Below is a small trained network, with its code and all its weights. Each question gives an input and a class and asks what happens when units are switched off, that is, made to give their printed mean instead of their output.

import numpy as np


def w(rows, s, z=0):
    codes = np.array(rows[::2]) - 128.0
    scale = np.full(codes.shape[1], s)
    scale[-1] = z or s
    return codes * scale


def norm(h):
    return h / np.sqrt((h * h).mean(-1, keepdims=True) + 1e-5)


def f(y):
    return y / 2 * (1 + np.tanh(0.7978845608 * (y + 0.044715 * y**3)))


def log_softmax(a):
    a = a - a.max(-1, keepdims=True)
    return a - np.log(np.exp(a).sum(-1, keepdims=True))


def net(x, mask):
    res = np.array(x, float).reshape(1, 3) / 4 @ E
    u = 0
    for l in range(3):
        y = f(norm(res) @ A[l][:, :-1].T + A[l][:, -1])
        res = res + np.where(mask[u : u + 10], y, B[l][:, -1]) @ B[l][:, :-1]
        u += 10
    return log_softmax(norm(res)[-1] @ U[:, :-1].T + U[:, -1])


A, B = {}, {}
E = w([
[206,117,106,86,51,83,146,223,163],'x0',
[134,167,81,89,70,171,6,86,128],'x1',
[159,157,31,104,120,87,68,75,65],'x2',
],0.011)
A[0] = w([
[61,142,174,122,125,133,118,121,193,43],'0.n1',
[103,117,130,122,196,89,227,181,197,141],'0.n2',
[106,65,59,138,165,79,151,100,112,93],'0.n3',
[150,113,106,158,163,96,139,56,54,4],'0.n4',
[95,96,174,161,140,93,237,212,94,104],'0.n5',
[190,185,78,153,74,187,165,148,106,122],'0.n6',
[172,109,130,83,74,52,195,254,189,102],'0.n7',
[172,112,190,153,74,90,163,199,203,237],'0.n8',
[25,106,208,157,162,204,154,128,172,107],'0.n9',
[104,159,192,200,84,87,104,148,125,21],'0.n10',
],0.0093,0.0034)
B[0] = w([
[98,148,108,196,130,184,181,134,116,150],'0.n1',
[171,113,142,82,85,83,170,81,80,207],'0.n2',
[151,109,108,143,138,63,43,164,111,150],'0.n3',
[69,119,151,159,146,78,104,139,117,154],'0.n4',
[109,121,180,37,120,61,116,64,115,215],'0.n5',
[102,148,116,52,80,110,133,136,135,152],'0.n6',
[161,63,165,136,61,101,230,239,254,248],'0.n7',
[164,44,190,138,91,22,174,121,144,229],'0.n8',
[138,99,138,89,127,207,163,155,193,220],'0.n9',
[155,128,124,183,111,148,187,41,121,125],'0.n10',
],0.0084,0.012)
A[1] = w([
[64,143,167,184,89,216,141,141,215,104],'1.n1',
[121,113,162,196,201,103,202,129,125,131],'1.n2',
[144,114,147,153,169,128,198,145,132,67],'1.n3',
[87,57,166,96,157,212,117,42,67,103],'1.n4',
[186,187,125,131,141,148,111,124,142,70],'1.n5',
[173,72,154,146,63,162,105,190,216,94],'1.n6',
[88,118,164,222,189,255,140,133,153,2],'1.n7',
[140,133,73,60,125,86,103,94,75,140],'1.n8',
[141,118,85,152,117,92,173,180,155,60],'1.n9',
[208,114,89,204,92,81,124,226,137,91],'1.n10',
],0.0092,0.0032)
B[1] = w([
[132,134,52,156,127,142,126,35,87,202],'1.n1',
[165,163,160,64,26,120,145,189,169,179],'1.n2',
[129,125,109,19,122,129,63,177,112,165],'1.n3',
[162,43,123,131,133,85,130,166,171,211],'1.n4',
[75,144,136,104,176,114,169,184,183,119],'1.n5',
[80,90,176,162,164,94,128,2,91,254],'1.n6',
[130,117,76,109,176,143,79,216,173,205],'1.n7',
[88,167,218,144,149,159,143,190,92,182],'1.n8',
[128,68,101,105,124,159,119,141,93,177],'1.n9',
[197,80,170,42,116,168,167,25,150,211],'1.n10',
],0.0084,0.0081)
A[2] = w([
[141,174,122,130,96,149,117,171,149,55],'2.n1',
[150,99,86,126,153,221,112,142,125,129],'2.n2',
[163,182,136,56,111,171,97,164,131,1],'2.n3',
[73,136,109,190,130,97,140,98,48,51],'2.n4',
[149,62,44,111,174,185,142,75,125,17],'2.n5',
[129,188,111,137,85,245,110,189,173,102],'2.n6',
[146,88,138,37,52,174,117,150,80,168],'2.n7',
[210,80,108,137,44,68,172,151,178,102],'2.n8',
[88,187,108,75,126,136,90,103,104,206],'2.n9',
[134,101,145,96,127,83,209,165,161,119],'2.n10',
],0.011,0.0021)
B[2] = w([
[105,149,85,113,149,195,91,51,146,125],'2.n1',
[123,143,90,164,146,76,212,255,139,160],'2.n2',
[139,190,90,116,119,145,175,70,202,138],'2.n3',
[171,110,171,163,172,124,128,144,81,141],'2.n4',
[129,94,98,207,144,164,30,173,160,163],'2.n5',
[103,170,25,85,58,99,147,131,159,157],'2.n6',
[70,139,107,102,95,85,169,130,158,199],'2.n7',
[152,54,200,83,188,181,88,188,135,250],'2.n8',
[128,134,151,158,131,65,210,155,127,156],'2.n9',
[140,98,189,108,79,162,90,132,183,231],'2.n10',
],0.0092,0.014)
U = w([
[137,98,94,197,111,201,97,12,86,88],'0',
[144,35,194,49,87,129,144,129,155,175],'1',
[99,86,11,204,160,182,77,201,185,146],'2',
[96,171,164,202,190,63,91,137,7,196],'3',
[156,181,122,148,144,227,122,112,81,31],'4',
[170,158,92,137,152,169,103,101,84,32],'5',
[182,160,96,175,131,183,155,116,75,1],'6',
[86,234,46,103,65,78,161,122,123,149],'7',
],0.015,0.0068)

Each question gives the input, the list of numbers given to net, and the class t.
The units are the neurons (one row each of A and B). Each row of codes is followed by its name. A weight is (code - 128) times the scale printed after its matrix; where a second scale follows, it is the last column's (A, B and U).
mask holds one flag per neuron, layer by layer. A switched-off neuron (its flag False) gives its mean, the last column of its row in B, instead of its output. The means were averaged over made-up inputs and are rounded, as every weight is.
A unit's drop is (log p(t) with every unit on - log p(t) with that unit switched off) / (log p(t) with every unit on - log p(t) with every unit switched off).
k most important neurons: the k neurons with the biggest drops, biggest first
top k neurons in layer l: the k neurons of layer l with the biggest drops, biggest first
drop when u is switched off: that unit's drop, to one decimal
input [-5,7,3], class 3: 2 most important neurons	[0.n7, 0.n9]
input [2,-1,6], class 7: top 2 neurons in layer 0	[0.n7, 0.n8]
input [-3,-4,3], class 3: most important neuron	[0.n7]
input [-6,0,3], class 3: 3 most important neurons	[0.n7, 0.n9, 0.n4]
input [1,-1,7], class 3: top 2 neurons in layer 0	[0.n7, 0.n9]
input [1,5,-1], class 7: 2 most important neurons	[0.n7, 0.n8]
input [-7,4,2], class 2: 2 most important neurons	[0.n5, 0.n2]
input [0,2,2], class 7: 2 most important neurons	[0.n7, 1.n6]
input [-5,3,2], class 3: 2 most important neurons	[0.n9, 0.n7]
input [-8,-2,-7], class 2: top 4 neurons in layer 0	[0.n9, 0.n8, 0.n7, 0.n1]
input [1,4,7], class 7: 2 most important neurons	[1.n6, 0.n7]
input [-2,6,6], class 7: 2 most important neurons	[1.n6, 0.n8]
input [-5,7,8], class 3: 2 most important neurons	[0.n7, 0.n9]
input [0,5,-7], class 2: top 2 neurons in layer 1	[1.n7, 1.n1]
input [0,6,-3], class 2: top neuron in layer 1	[1.n1]
input [3,7,1], class 7: drop when 0.n7 is switched off	0.8
input [-6,7,-3], class 2: drop when 0.n8 is switched off	0.0
input [2,7,0], class 7: drop when 0.n7 is switched off	0.7
input [2,3,3], class 7: drop when 0.n7 is switched off	1.1
input [-4,4,3], class 3: top neuron in layer 0	[0.n9]
